Below is a small trained network, with its code and all its weights. Each question gives an input and a class and asks what happens when units are switched off, that is, made to give their printed mean instead of their output.

import numpy as np


def w(rows, s, z=0):
    codes = np.array(rows[::2]) - 128.0
    scale = np.full(codes.shape[1], s)
    scale[-1] = z or s
    return codes * scale


def norm(h):
    return h / np.sqrt((h * h).mean(-1, keepdims=True) + 1e-5)


def f(y):
    return np.maximum(y, 0)


def log_softmax(a):
    a = a - a.max(-1, keepdims=True)
    return a - np.log(np.exp(a).sum(-1, keepdims=True))


def net(x, mask):
    res = np.array(x, float).reshape(1, 8) / 4 @ E
    u = 0
    for l in range(3):
        y = f(norm(res) @ A[l][:, :-1].T + A[l][:, -1])
        res = res + np.where(mask[u : u + 3], y, B[l][:, -1]) @ B[l][:, :-1]
        u += 3
    return log_softmax(norm(res)[-1] @ U[:, :-1].T + U[:, -1])


A, B = {}, {}
E = w([
[54,134,105,131,211,132,238,23,89,145,158],'x0',
[137,107,110,152,121,86,113,102,165,137,101],'x1',
[102,173,97,182,149,137,50,129,127,191,155],'x2',
[187,201,225,145,154,74,107,64,126,93,139],'x3',
[120,122,130,126,110,121,108,118,129,113,123],'x4',
[104,190,33,111,126,105,147,161,171,41,160],'x5',
[113,125,152,168,35,166,121,38,135,82,149],'x6',
[100,183,146,189,138,144,154,158,136,93,3],'x7',
],0.0079)
A[0] = w([
[137,105,138,75,253,100,109,191,149,153,122,60],'0.n0',
[95,182,89,215,141,121,52,132,81,171,173,104],'0.n1',
[188,177,176,167,184,69,92,98,80,64,158,3],'0.n2',
],0.0081,0.0039)
B[0] = w([
[125,174,124,159,81,138,132,40,188,120,101,230],'0.n0',
[179,109,112,100,78,109,236,148,108,114,129,254],'0.n1',
[52,6,81,74,158,194,115,167,173,109,67,225],'0.n2',
],0.015,0.0045)
A[1] = w([
[183,134,166,150,101,107,38,228,180,130,151,66],'1.n0',
[121,94,203,130,122,114,94,106,58,254,77,10],'1.n1',
[184,103,96,54,146,134,79,88,129,155,207,146],'1.n2',
],0.0091,0.0013)
B[1] = w([
[1,147,206,124,118,208,238,96,90,105,155,254],'1.n0',
[91,133,55,98,140,50,157,173,142,19,94,246],'1.n1',
[143,179,69,222,166,140,131,127,97,86,77,249],'1.n2',
],0.012,0.0045)
A[2] = w([
[109,190,167,212,156,134,125,200,75,53,34,253],'2.n0',
[170,122,65,189,108,253,97,67,53,115,8,195],'2.n1',
[180,197,138,34,50,116,204,121,139,25,125,184],'2.n2',
],0.0057,0.002)
B[2] = w([
[118,103,109,136,189,80,44,119,81,155,247,228],'2.n0',
[197,135,210,64,152,190,42,159,182,162,220,217],'2.n1',
[204,148,107,131,88,81,130,96,105,166,29,254],'2.n2',
],0.012,0.0085)
U = w([
[115,132,61,140,103,67,107,150,75,4,97,212],'0',
[78,32,77,80,129,222,107,192,192,129,120,175],'1',
[31,174,176,165,133,149,206,68,92,87,164,134],'2',
[254,100,163,96,101,76,183,155,106,90,95,62],'3',
[172,180,140,195,187,105,49,125,118,97,199,3],'4',
[147,171,180,130,71,111,91,58,205,149,147,109],'5',
[149,128,113,107,134,138,87,131,70,123,92,137],'6',
[115,119,123,32,81,60,83,103,114,149,165,129],'7',
],0.0086,0.0028)

Each question gives the input, the list of numbers given to net, and the class t.
The units are the neurons (one row each of A and B). Each row of codes is followed by its name. A weight is (code - 128) times the scale printed after its matrix; where a second scale follows, it is the last column's (A, B and U).
mask holds one flag per neuron, layer by layer. A switched-off neuron (its flag False) gives its mean, the last column of its row in B, instead of its output. The means were averaged over made-up inputs and are rounded, as every weight is.
A unit's drop is (log p(t) with every unit on - log p(t) with that unit switched off) / (log p(t) with every unit on - log p(t) with every unit switched off).
The circuit of an input: a set's keep is (log p(t) with only the set's units on - log p(t) with every unit switched off) / (log p(t) with every unit on - log p(t) with every unit switched off). Starting from all 9 units, units are removed one at a time, each time the one whose removal leaves the highest keep (on an exact tie, the one counted first), for as long as the keep stays at least 0.8.
circuit, biggest first: the units of the circuit, biggest drop first
unit that matters most: the unit with the biggest drop
top k neurons: the k neurons with the biggest drops, biggest first
k most important neurons of layer l: the k neurons of layer l with the biggest drops, biggest first
input [1,-5,7,-6,-6,3,7,8], class 4: circuit, biggest first => 2.n1, 2.n0
input [-6,4,4,-7,-5,-7,7,-4], class 0: top 3 neurons => 1.n1, 0.n2, 0.n0
input [2,3,-1,-4,5,-4,4,-8], class 4: top 4 neurons => 1.n2, 0.n2, 2.n1, 0.n1
input [-1,-5,-6,8,4,1,3,-2], class 1: circuit, biggest first => 0.n2
input [-3,2,8,-6,-7,-2,-2,7], class 3: 2 most important neurons of layer 0 => 0.n1, 0.n2
input [1,1,-2,8,3,-7,8,-1], class 1: top 3 neurons => 0.n2, 0.n1, 2.n2
input [2,-1,2,-3,-4,2,5,4], class 5: top 2 neurons => 1.n1, 0.n2
input [6,3,6,-3,3,-2,3,-8], class 4: top 4 neurons => 1.n2, 1.n0, 0.n2, 2.n1
input [-7,-5,-3,-4,5,-6,-2,-3], class 2: circuit, biggest first => 1.n0, 0.n2
input [-5,6,3,-5,3,-6,-3,-4], class 0: circuit, biggest first => 1.n1, 0.n2
input [6,-5,-2,6,-3,1,-3,7], class 4: 2 most important neurons of layer 2 => 2.n0, 2.n1
input [-7,4,-5,2,-6,6,-8,8], class 4: top 3 neurons => 2.n0, 0.n1, 1.n1
input [-4,-4,-8,-8,5,-8,-8,5], class 0: circuit, biggest first => 1.n1, 0.n2
input [-2,6,-3,1,2,0,-3,-6], class 4: unit that matters most => 1.n2
input [-1,5,-7,0,-3,-7,-6,8], class 4: top 2 neurons => 2.n0, 0.n1
input [-8,-7,6,2,0,-5,6,8], class 2: top 3 neurons => 1.n0, 0.n0, 1.n2
input [4,-5,-8,-7,6,5,-2,-2], class 3: top 2 neurons => 0.n2, 2.n0
input [6,-1,-2,-3,-6,-8,1,3], class 0: 2 most important neurons of layer 1 => 1.n1, 1.n0
input [7,-5,-3,7,6,4,-4,6], class 1: circuit, biggest first => 0.n2, 1.n2
input [0,6,-7,-6,-4,5,4,7], class 3: top 2 neurons => 0.n2, 1.n2
input [-1,-4,-6,4,-5,-1,-4,8], class 4: circuit, biggest first => 2.n0
input [-8,-2,-5,6,0,3,5,1], class 2: top 3 neurons => 1.n0, 0.n1, 0.n0
input [5,3,5,1,5,-5,3,-3], class 0: top 2 neurons => 1.n1, 0.n0
